Here is a tiny trained network, its code and every weight. The questions are about switching its units off for an input and a class, where a switched-off unit gives its printed mean instead of its output.

import numpy as np


def w(rows, s, z=0):
    codes = np.array(rows[::2]) - 128.0
    scale = np.full(codes.shape[1], s)
    scale[-1] = z or s
    return codes * scale


def f(y):
    return np.maximum(y, 0)


def log_softmax(a):
    a = a - a.max(-1, keepdims=True)
    return a - np.log(np.exp(a).sum(-1, keepdims=True))


def net(x, mask):
    res = np.array(x, float).reshape(1, 5) / 4 @ E
    y = f(res @ A[0][:, :-1].T + A[0][:, -1])
    res = res + np.where(mask, y, B[0][:, -1]) @ B[0][:, :-1]
    return log_softmax(res[-1] @ U[:, :-1].T + U[:, -1])


A, B = {}, {}
E = w([
[180,147,156,85,119,184,61,61,182,119,105,121],'x0',
[128,124,123,131,137,122,125,117,133,123,137,136],'x1',
[91,121,172,187,97,171,113,8,107,125,163,63],'x2',
[115,207,51,133,167,163,122,125,143,179,146,79],'x3',
[144,124,110,134,115,112,125,120,119,124,116,118],'x4',
],0.018)
A[0] = w([
[158,2,219,103,68,102,87,165,27,4,133,192,108],'n1',
[118,161,61,95,180,74,179,183,117,161,88,190,236],'n2',
[228,119,124,38,152,91,114,221,198,117,103,187,3],'n3',
[138,104,210,148,90,188,35,58,124,100,160,61,46],'n4',
[169,171,128,75,94,148,22,119,248,113,96,118,163],'n5',
[30,86,126,246,143,93,232,167,56,119,145,129,63],'n6',
[137,55,251,84,5,119,100,74,179,33,81,195,90],'n7',
[160,68,231,157,62,114,76,66,169,90,87,167,143],'n8',
[99,123,203,227,84,139,196,36,141,159,187,28,1],'n9',
[142,102,94,148,175,107,200,221,147,119,143,156,109],'n10',
[136,58,195,168,98,119,162,129,102,84,54,252,87],'n11',
[203,156,116,65,122,200,105,74,204,118,52,155,22],'n12',
[190,61,206,127,114,121,191,141,85,60,128,177,220],'n13',
[159,130,115,30,176,112,141,174,142,102,33,195,204],'n14',
[238,147,159,83,159,174,78,116,156,111,111,106,17],'n15',
[73,121,93,162,62,132,179,141,78,150,205,77,90],'n16',
[142,20,207,85,99,105,171,116,111,77,101,159,224],'n17',
],0.0084,0.0086)
B[0] = w([
[106,171,111,135,140,149,62,136,185,76,61,92,239],'n1',
[131,129,203,69,77,34,104,191,159,138,194,186,248],'n2',
[155,85,75,201,215,235,183,40,76,132,132,135,215],'n3',
[178,46,130,156,117,112,188,150,73,196,209,191,239],'n4',
[150,119,70,187,186,198,192,117,78,135,101,151,228],'n5',
[179,135,102,179,186,182,102,22,145,89,61,126,224],'n6',
[154,83,159,83,33,121,173,198,95,185,171,175,249],'n7',
[112,84,168,72,95,85,95,116,112,157,207,185,237],'n8',
[67,187,105,130,163,136,107,119,180,37,34,8,246],'n9',
[162,98,185,112,65,81,106,175,114,125,151,121,203],'n10',
[66,185,117,85,156,119,72,87,169,81,111,88,202],'n11',
[94,178,190,126,113,130,62,122,161,87,21,51,197],'n12',
[166,137,118,158,164,159,137,83,133,112,45,99,221],'n13',
[97,212,116,104,171,128,105,124,151,83,64,96,236],'n14',
[98,191,126,101,111,87,66,136,202,37,55,74,178],'n15',
[144,101,136,152,88,95,90,151,147,133,126,129,192],'n16',
[158,107,149,161,154,163,184,72,33,142,96,137,231],'n17',
],0.011,0.019)
U = w([
[73,177,128,64,119,111,63,128,234,65,71,80,255],'0',
[189,102,102,174,166,229,176,29,51,123,94,126,52],'1',
[175,26,120,56,39,58,184,225,77,205,238,248,60],'2',
],0.012,0.0095)

Each question gives the input, the list of numbers given to net, and the class t.
The units are the neurons (one row each of A and B). Each row of codes is followed by its name. A weight is (code - 128) times the scale printed after its matrix; where a second scale follows, it is the last column's (A, B and U).
mask holds one flag per neuron, in row order. A switched-off neuron (its flag False) gives its mean, the last column of its row in B, instead of its output. The means were averaged over made-up inputs and are rounded, as every weight is.
A unit's drop is (log p(t) with every unit on - log p(t) with that unit switched off) / (log p(t) with every unit on - log p(t) with every unit switched off).
The circuit of an input: a set's keep is (log p(t) with only the set's units on - log p(t) with every unit switched off) / (log p(t) with every unit on - log p(t) with every unit switched off). Starting from the 12 units with the biggest drops (on a tie, the unit counted first), units are removed one at a time, each time the one whose removal leaves the highest keep (on an exact tie, the one counted first), for as long as the keep stays at least 0.8.
units of the circuit, in order: the units of the circuit, biggest drop first
k most important neurons: the k neurons with the biggest drops, biggest first
drop when u is switched off: that unit's drop, to one decimal
input [6,-7,3,5,-5], class 1: 2 most important neurons => (n5; n4)
input [8,-1,-5,-1,7], class 1: 3 most important neurons => (n3; n5; n9)
input [0,6,3,3,7], class 0: 3 most important neurons => (n3; n17; n5)
input [7,-7,3,0,8], class 2: units of the circuit, in order => (n4; n8)
input [7,-3,6,-8,1], class 2: units of the circuit, in order => (n7)
input [4,-8,7,-8,-3], class 2: 3 most important neurons => (n7; n8; n4)
input [-8,-1,7,4,-5], class 0: 4 most important neurons => (n9; n3; n17; n5)
input [8,-2,-5,-3,-2], class 1: 3 most important neurons => (n3; n5; n9)
input [7,-5,-4,-6,-5], class 1: 3 most important neurons => (n3; n17; n5)
input [-5,0,6,4,2], class 0: 2 most important neurons => (n9; n3)
input [4,4,-8,0,-5], class 1: 4 most important neurons => (n3; n5; n9; n1)
input [-4,-2,6,4,3], class 0: 4 most important neurons => (n9; n3; n17; n5)
input [6,-4,4,4,1], class 1: 4 most important neurons => (n5; n4; n2; n1)
input [8,4,-4,-1,-5], class 1: most important neuron => (n5)
input [5,-3,5,-3,-6], class 2: 3 most important neurons => (n7; n4; n8)
input [-5,-7,-4,7,-3], class 2: 2 most important neurons => (n9; n2)
input [-7,-1,7,7,5], class 0: drop when n9 is switched off => 1.3
input [-6,-5,-4,1,3], class 2: drop when n9 is switched off => 1.2
input [5,-2,4,6,1], class 1: drop when n2 is switched off => 3.4
input [-2,-7,-3,2,-6], class 2: units of the circuit, in order => (n9)
input [-2,5,-8,4,-4], class 2: drop when n9 is switched off => 0.2
